Each row has a name. After each piece below comes the name of the row it's from, unless a question asks for something else. Each question is about the rows just above it.

[-4.99 -1.49  3.78 -2.75] = Z_945
[6.26 7.49 3.49 8.39] = Z_515
[-5.00 -1.49  1.62 -1.00] = Z_970
[-2.61 -0.48  1.62 -1.01] = Z_489
After [-4.99 -1.49  3.78], its row goes on with -> [-2.75]
find: [-4.99 -1.49  3.78 -2.75] -> Z_945
After [-5.00 -1.49  1.62], its row goes on with -> [-1.00]
The row with [6.26 7.49 3.49 8.39] is -> Z_515
The rest of the row after [7.49 3.49]: -> [8.39]

[-1.22  4.76  0.60  8.40  2.12] -> Z_475
[-1.21  4.76  0.60  8.40  2.12] -> Z_970
[3.41 3.75 0.66 8.40 2.12] -> Z_908
[-1.83 -1.59  1.02 -0.82 -3.11] -> Z_126
[3.41 3.76 0.66 6.93 0.34] -> Z_415
find: [-1.21  4.76  0.60  8.40  2.12] -> Z_970
The rest of the row after [-1.59  1.02]: -> [-0.82 -3.11]
The rest of the row after [3.41 3.76 0.66]: -> [6.93 0.34]
find: [3.41 3.75 0.66 8.40 2.12] -> Z_908
find: [3.41 3.76 0.66 6.93 0.34] -> Z_415
The rest of the row after [-1.22  4.76  0.60  8.40]: -> [2.12]

[-0.50 -2.58 -2.60 -0.96 -0.74  1.40 -0.15  0.83  0.36  5.86 -2.69  2.97
 -4.32 -0.44 -2.82  1.52 -0.86 -7.29  6.48 -2.16 -1.54 -6.55 -4.26  1.18
 -2.78 -2.83 -0.74 -1.48 -1.09] = Z_945
[-2.56 -0.63 -1.03 -1.29 -7.48  3.61 -1.40 -4.68 -2.17 -1.69 -2.20 -5.81
  3.58 -0.86 -2.78 -2.21 -7.60 -2.63  1.82  4.35  0.91 -5.04 -0.05  0.94
 -0.39 -0.51 -5.93 -4.92 -1.70] = Z_415
[-1.57 -2.67 -8.59 -2.33 -1.84  1.90  0.60 -4.68 -2.18 -1.69 -5.52 -0.19
 -1.28  3.75 -0.10  2.64  0.16  0.23  2.28  4.24 -1.54 -6.56 -4.26  0.06
 -6.88  1.15 -3.30 -4.70  1.54] = Z_15
find: [-1.57 -2.67 -8.59 -2.33 -1.84  1.90  0.60 -4.68 -2.18 -1.69 -5.52 -0.19
 -1.28  3.75 -0.10  2.64  0.16  0.23  2.28  4.24 -1.54 -6.56 -4.26  0.06
 -6.88  1.15 -3.30 -4.70  1.54] -> Z_15
The rest of the row after [-4.68 -2.18 -1.69]: -> [-5.52 -0.19 -1.28  3.75 -0.10  2.64  0.16  0.23  2.28  4.24 -1.54 -6.56
 -4.26  0.06 -6.88  1.15 -3.30 -4.70  1.54]
The row with [-0.50 -2.58 -2.60 -0.96 -0.74  1.40 -0.15  0.83  0.36  5.86 -2.69  2.97
 -4.32 -0.44 -2.82  1.52 -0.86 -7.29  6.48 -2.16 -1.54 -6.55 -4.26  1.18
 -2.78 -2.83 -0.74 -1.48 -1.09] is -> Z_945
Go on from [-1.54 -6.56 -4.26] to the end of its row. -> [ 0.06 -6.88  1.15 -3.30 -4.70  1.54]
The rest of the row after [-4.68 -2.18]: -> [-1.69 -5.52 -0.19 -1.28  3.75 -0.10  2.64  0.16  0.23  2.28  4.24 -1.54
 -6.56 -4.26  0.06 -6.88  1.15 -3.30 -4.70  1.54]

[ 6.80  6.81  3.03  2.66 -1.90 -2.41  5.64  1.58  4.75  0.33 -4.85 -4.58
 -6.12  2.07  0.02  3.38] -> Z_970
[-1.79 -2.27  4.81 -1.12  3.71  6.16 -3.95 -0.55  5.71 -5.95  6.38  2.52
  3.85  0.42 -5.20 -6.60] -> Z_15
[ 3.61  4.90  7.88 -1.77  5.50 -3.66 -1.23 -3.90  6.91  1.17 -1.42  3.47
  0.30 -0.51 -2.44 -0.98] -> Z_489
[ 4.80  4.16  2.84 -0.78 -3.59  2.77  1.38  0.33  5.70 -1.86  0.34 -5.44
 -5.77  1.32 -1.23 -1.44] -> Z_126
[ 0.29 -2.24 -5.83  4.93 -3.03 -3.99 -6.99  5.39 -4.15  2.94  3.00 -5.62
 -1.70  4.63  3.05 -2.41] -> Z_945
[-6.60 -3.80 -2.21 -4.45 -7.23  6.75  4.35 -2.48 -1.41 -5.10  2.64 -1.41
 -1.11 -4.29 -0.19  2.78] -> Z_515
[ 2.73 -1.63  4.68  4.89  1.87 -0.49 -8.32  4.70  4.88 -2.68  7.39 -3.79
  1.38  5.47 -2.77 -9.78] -> Z_350
[-4.18 -4.67 -4.30  2.52  3.86 -2.56 -4.07  1.57 -6.48  1.17  0.92  4.21
  5.16  0.66  1.23 -1.42] -> Z_320
The rest of the row after [ 2.66 -1.90 -2.41]: -> [ 5.64  1.58  4.75  0.33 -4.85 -4.58 -6.12  2.07  0.02  3.38]
find: [ 3.61  4.90  7.88 -1.77  5.50 -3.66 -1.23 -3.90  6.91  1.17 -1.42  3.47
  0.30 -0.51 -2.44 -0.98] -> Z_489
find: [ 6.80  6.81  3.03  2.66 -1.90 -2.41  5.64  1.58  4.75  0.33 -4.85 -4.58
 -6.12  2.07  0.02  3.38] -> Z_970

